Below are the code and all the weights of a small trained network. Each question names an input and a target symbol and asks about switching units off, where a switched-off unit gives its printed mean instead of its output.

import numpy as np


def w(rows, s, z=0):
    codes = np.array(rows[::2]) - 128.0
    scale = np.full(codes.shape[1], s)
    scale[-1] = z or s
    return codes * scale


def softmax(a):
    e = np.exp(a - a.max(-1, keepdims=True))
    return e / e.sum(-1, keepdims=True)


def log_softmax(a):
    a = a - a.max(-1, keepdims=True)
    return a - np.log(np.exp(a).sum(-1, keepdims=True))


def net(x, mask):
    ids = ['ΔΘΛαεζμσφ'.index(c) for c in x.split()]
    T = len(ids)
    res = E[ids] + P[:T]
    u = 0
    for l in range(3):
        r = res
        for j in range(2):
            rows = slice(2 * j, 2 * j + 2)
            q, k, v = (r @ M[l][rows].T for M in (Q, K, V))
            z = softmax(np.where(np.tri(T) > 0, q @ k.T / 2**0.5, -1e9)) @ v
            o = O[l][rows]
            res = res + np.where(mask[u + j], z, o[:, -1]) @ o[:, :-1]
        u += 2
    return log_softmax(res[-1] @ U[:, :-1].T + U[:, -1])


Q, K, V, O = {}, {}, {}, {}
E = w([
[147,114,30,159,115,126,202,139,74,94],'Δ',
[146,146,113,137,116,118,116,188,70,206],'Θ',
[249,128,89,173,191,142,56,139,136,135],'Λ',
[109,146,178,181,43,94,177,75,119,106],'α',
[149,120,175,163,65,115,148,155,203,92],'ε',
[119,107,76,119,156,117,199,113,92,189],'ζ',
[163,120,92,163,192,204,141,91,81,167],'μ',
[211,80,169,137,100,157,97,156,107,121],'σ',
[135,104,140,148,133,82,114,96,207,103],'φ',
],0.015)
P = w([
[210,38,140,102,3,138,245,11,64,158],'0',
[88,176,73,247,170,125,144,208,130,144],'1',
[53,195,126,168,167,84,144,161,131,106],'2',
[61,197,154,200,184,134,111,176,144,132],'3',
[23,239,166,186,146,147,107,187,128,122],'4',
[32,182,150,141,146,141,149,183,164,156],'5',
[112,184,160,184,164,178,185,174,164,158],'6',
[95,161,124,157,175,202,188,167,148,132],'7',
],0.0057)
Q[0] = w([
[137,103,203,255,75,168,239,123,122,99],'L0H0',
[194,240,18,161,184,131,171,174,87,239],'L0H0',
[153,146,147,143,135,110,76,41,106,66],'L0H1',
[149,126,179,72,149,133,91,108,106,85],'L0H1',
],0.0065)
K[0] = w([
[151,121,224,135,79,127,85,154,129,93],'L0H0',
[127,78,131,83,61,187,178,88,2,136],'L0H0',
[114,166,130,138,163,136,56,155,186,111],'L0H1',
[142,132,153,123,178,166,70,123,144,185],'L0H1',
],0.0079)
V[0] = w([
[77,132,50,150,78,186,220,137,103,29],'L0H0',
[57,116,15,31,194,32,178,146,2,205],'L0H0',
[123,66,127,58,178,161,206,7,42,243],'L0H1',
[104,156,238,171,84,227,98,194,132,158],'L0H1',
],0.0055)
O[0] = w([
[91,132,160,178,194,123,154,188,93,121,212],'L0H0',
[122,105,123,200,62,175,197,167,131,133,5],'L0H0',
[171,181,90,130,107,187,207,85,149,1,211],'L0H1',
[115,92,143,41,164,99,231,138,111,156,125],'L0H1',
],0.01,0.0029)
Q[1] = w([
[70,108,254,28,23,122,134,121,137,207],'L1H0',
[159,13,152,73,99,213,91,57,116,55],'L1H0',
[205,51,58,238,238,128,230,195,98,153],'L1H1',
[62,197,71,88,192,82,138,205,53,232],'L1H1',
],0.0043)
K[1] = w([
[64,113,191,87,106,140,100,172,149,118],'L1H0',
[78,107,187,131,109,90,189,79,238,82],'L1H0',
[166,92,32,138,97,107,216,74,248,100],'L1H1',
[79,254,27,144,176,187,138,104,152,160],'L1H1',
],0.005)
V[1] = w([
[2,107,113,119,114,101,136,19,206,90],'L1H0',
[106,194,73,191,85,29,37,95,161,143],'L1H0',
[223,34,116,101,227,221,59,104,73,118],'L1H1',
[186,118,197,115,7,116,216,13,114,124],'L1H1',
],0.0063)
O[1] = w([
[237,196,217,34,251,168,101,170,85,61,46],'L1H0',
[109,156,240,94,122,254,102,109,170,140,114],'L1H0',
[166,134,28,172,57,89,121,31,126,136,134],'L1H1',
[120,195,176,54,10,198,169,215,122,61,253],'L1H1',
],0.0078,0.0056)
Q[2] = w([
[184,17,224,40,96,48,100,138,139,57],'L2H0',
[94,76,203,146,42,2,134,24,139,88],'L2H0',
[131,183,11,210,225,150,180,217,106,162],'L2H1',
[170,173,136,175,97,200,153,201,82,160],'L2H1',
],0.0056)
K[2] = w([
[91,90,114,167,253,141,180,199,207,175],'L2H0',
[6,105,146,143,187,14,176,139,197,115],'L2H0',
[223,146,159,74,31,126,165,193,134,47],'L2H1',
[167,118,154,142,135,155,114,108,134,55],'L2H1',
],0.0066)
V[2] = w([
[20,197,208,107,147,94,136,187,131,175],'L2H0',
[195,135,160,220,159,178,32,130,200,73],'L2H0',
[177,72,172,62,99,95,135,171,211,130],'L2H1',
[178,222,158,119,191,254,149,53,131,101],'L2H1',
],0.0069)
O[2] = w([
[174,157,64,212,172,175,173,128,207,171,2],'L2H0',
[103,2,196,140,130,166,179,72,137,36,39],'L2H0',
[252,39,191,76,76,134,79,68,88,154,147],'L2H1',
[76,103,6,68,250,124,142,138,134,90,248],'L2H1',
],0.0078,0.0066)
U = w([
[126,64,163,223,84,106,168,202,162,100,156],'Δ',
[178,154,92,118,32,132,105,122,152,170,45],'Θ',
[89,97,255,82,101,171,82,113,111,41,145],'Λ',
[148,162,30,148,181,54,89,135,200,97,2],'α',
[167,73,92,203,98,140,127,58,107,165,208],'ε',
[127,159,181,60,119,217,120,210,197,88,126],'ζ',
[106,209,125,96,157,60,37,134,160,41,101],'μ',
[188,161,220,63,187,30,59,134,75,135,134],'σ',
[109,38,119,174,145,155,121,151,132,87,238],'φ',
],0.0057,0.0029)

Each question gives the input, a string of symbols that net reads in full, and the target symbol t.
The units are the heads (2 rows each of Q, K, V and O). Each row of codes is followed by its name. A weight is (code - 128) times the scale printed after its matrix; where a second scale follows, it is the last column's (O and U).
mask holds one flag per head, layer by layer. A switched-off head (its flag False) gives its mean, the last column of its rows in O, instead of its output. The means were averaged over made-up inputs and are rounded, as every weight is.
A unit's drop is (log p(t) with every unit on - log p(t) with that unit switched off) / (log p(t) with every unit on - log p(t) with every unit switched off).
The circuit of an input: a set's keep is (log p(t) with only the set's units on - log p(t) with every unit switched off) / (log p(t) with every unit on - log p(t) with every unit switched off). Starting from all 6 units, units are removed one at a time, each time the one whose removal leaves the highest keep (on an exact tie, the one counted first), for as long as the keep stays at least 0.8.
circuit, biggest first: the units of the circuit, biggest drop first
most important unit: the unit with the biggest drop
which heads matter: for each layer, one digit per head in row order, 1 if its drop is at least 0.15 and else 0, layers parted by /
drop when u is switched off: that unit's drop, to one decimal
input σ φ φ, target Λ: which heads matter => 10 / 10 / 11
input Λ α Θ σ Θ, target Λ: circuit, biggest first => L2H0; L1H1
input σ α α, target ζ: which heads matter => 00 / 11 / 10
input α Δ ζ Λ, target α: which heads matter => 00 / 01 / 11
input Δ Λ ζ Δ, target Δ: circuit, biggest first => L0H0; L2H1
input ζ Θ α α ζ, target ζ: circuit, biggest first => L0H1; L1H1; L0H0
input σ α Θ ε ε ε Θ Λ, target σ: most important unit => L1H1
input μ Θ Λ, target μ: which heads matter => 01 / 01 / 11
input φ Θ Θ σ μ μ μ, target φ: which heads matter => 01 / 10 / 11
input ε α Θ ε ε ζ μ, target ε: circuit, biggest first => L2H0; L2H1; L0H1; L1H1
input Δ Θ Θ ε, target Δ: circuit, biggest first => L2H1; L1H0; L0H0
input ζ α Λ, target ζ: which heads matter => 11 / 01 / 00
input Λ Λ σ φ ζ α Λ, target Λ: which heads matter => 00 / 00 / 10
input Θ σ ζ φ μ, target Θ: most important unit => L2H0
input σ Θ ε φ Λ, target σ: circuit, biggest first => L2H0; L1H1; L0H1
input Λ Θ Θ ζ φ α μ, target Λ: which heads matter => 00 / 00 / 10
input ε Θ Λ ζ ζ Δ ζ ζ, target ε: circuit, biggest first => L2H1; L1H1; L2H0
input σ φ Δ Λ Θ, target σ: circuit, biggest first => L2H0; L1H1; L2H1
input Θ Θ Δ σ ε φ Θ, target Θ: which heads matter => 10 / 10 / 11
input σ α Θ, target σ: most important unit => L1H1
input μ ζ Θ μ Θ Λ, target μ: circuit, biggest first => L2H0; L0H1; L2H1; L1H1
input μ ζ α φ Θ, target μ: circuit, biggest first => L0H1; L2H1; L2H0
input Λ Λ Λ Λ α ζ Λ, target Λ: circuit, biggest first => L2H0; L0H1
input ε Λ Θ Λ α ζ Λ α, target ε: circuit, biggest first => L0H1; L1H1; L2H0
input Δ Θ φ φ σ ζ Λ σ, target ε: circuit, biggest first => L1H1; L0H0; L2H0
input α α ζ, target α: which heads matter => 10 / 01 / 11
input φ ζ α Θ ε ζ, target φ: most important unit => L1H0
input Λ Λ α Δ φ ζ, target Λ: drop when L1H1 is switched off => 0.1
